Each row has a name. Each question is about the rows just above it.

C: [143 161 147 135 136 143 103 156  91  90 136 105 127 110  88]
T: [199 155 125 110 116 112 109 149  99 103 105 142 123 159  64]
Q: [130 148  93 112 169 153 100 133 139 120 187 101 153 132  91]
R: [136 109 129 141 116 123 133 159  90 115 116 118 116 149  90]
H: [186 106  99 138 122 145 119 140  99 136 129 127 149 105 113]
G: [153  98 109 164 139 101 102 111 107  63 144 121  99 165  70]
B: [162 150  39 122 106 105 100  90  79 137 105 135 117 144  73]
S: [162 150  39 122 106 105 105 154  79 117 137 151 102 163  52]
X: [181 155  83 118  89 140  78 137  81  96  84 170 106 149  98]
N: [106 155 125 110 116 112  95 149 119 103 118 142 123 159  64]
E: [ 91 150 106 114 110 132 108 110  91 119 160 134 132 146  96]
W: [162 150  39 122 106 105 105 154  79 137 105 135 117 144  73]
Which value is in both C and S?
[105]
The one value in S and C:
[105]
The one value in G and B:
[144]
The one value in G and W:
[144]
Which value is in both N and B?
[106]
The one value in W and T:
[105]

bemu: [124 135 119 210  79 116 133 125 133 117]
Mis: [207 172 133  99  77 129 115 123 160  79]
veg: [120 138 146 128  77 124 124 101 152  99]
fugik: [120 209 146 128  77 124 124 128 136 100]
nere: [100 169 197 127  77 116 116 150 158  74]
Poki: [103 169 210 135  77 110 109 165 150  60]
nuki: [102 165  99 126  77 117 118 148 153  82]
The one value in veg and bemu:
[124]
The one value in nere and nuki:
[77]
Which value is in both bemu and nere?
[116]
Which value is in both veg and Poki?
[77]
Which value is in both nere and veg?
[77]
Whose row is [120 138 146 128  77 124 124 101 152  99]?
veg
Shared by Mis and Poki:
[77]

ruzib: [121 121  48 198 109]
podud: [139 166 143  45 158]
reken: [143  86 190  89 175]
kenat: [104 131 193 178 177]
gigir: [129 105 201 104 120]
las: [129  92 164 204 122]
biso: [140 164 201 179 151]
Rif: [ 82 125 117 197  83]
kave: [107 118 172  66 184]
Nuv: [ 87 165 167 198 129]
disi: [116 120 172 199 165]
The one value in biso and las:
[164]
Shared by biso and gigir:
[201]
Shared by gigir and disi:
[120]
Shared by gigir and kenat:
[104]
Which value is in both Nuv and ruzib?
[198]

led: [205 128 214 146  72]
dopag: [128 146 146 145 109]
migad: [146 199 128 214 215]
Whose row is [146 199 128 214 215]?
migad
The row with [205 128 214 146  72] is
led
Which row holds [128 146 146 145 109]?
dopag

rin: [ 43 200  50 210  43 139 121  61  45 142 140  84 127 211  53 166  40]
mese: [220  61 211  41  37 163 194 126 215 146 126 213 192  49 210 161 127]
rol: [ 43 200 127 210 218  60 121 208  45 142 140  84 127 211  53 165  40]
Whose row is [220  61 211  41  37 163 194 126 215 146 126 213 192  49 210 161 127]?
mese
Whose row is [ 43 200 127 210 218  60 121 208  45 142 140  84 127 211  53 165  40]?
rol

madog: [137  67 106  91 232 173 104 219 207  36 162]
lif: [112  92 121 117 172 132  42  32 105  68  67]
rirab: [165 106 132  84 125 231 226  56 192  70  75]
mepat: [ 53 190  71 207  99 132 135 109 168  70 133]
Shared by madog and rirab:
[106]
Shared by mepat and lif:
[132]
The one value in rirab and madog:
[106]
The one value in lif and rirab:
[132]
Shared by madog and lif:
[67]

zurol: [114 161 145 138 146 113 127 126 117 148 113  95 171 104]
vozus: [126 133 137 123  99 103 145 102 106 160 124 119  96  93]
gikun: [127 119 119 144 123 131  83 109 126 216 148 134 118  85]
mib: [149 150 150  79 108 149 110 127 133 145 131 149 161 168]
Fogas: [102 113 104  95 133  55 108 139 138 111 124 133  99 130]
dama: [138 162  85 115 118  83 143 150 109  99  69 125 124  90]
dul: [131 101 138 150 145 149 151 124 162 131 129 116 128 134]
siz: [ 92  84 115 133 136 127 131  86 150 147 143 115 136 130]
The one value in mib and dama:
[150]
The one value in siz and zurol:
[127]
The one value in dama and mib:
[150]
The row with [138 162  85 115 118  83 143 150 109  99  69 125 124  90] is
dama
Which row holds [126 133 137 123  99 103 145 102 106 160 124 119  96  93]?
vozus
Where do [131 101 138 150 145 149 151 124 162 131 129 116 128 134] appear?
dul

lof: [176 175  87 103]
gipup: [ 96  42 138  86]
mamu: [ 36 120  96 102]
fof: [162 180 189  79]
paz: [196 102  86 239]
Which value is in both mamu and paz?
[102]
The one value in mamu and gipup:
[96]
The row with [176 175  87 103] is
lof
Shared by paz and gipup:
[86]

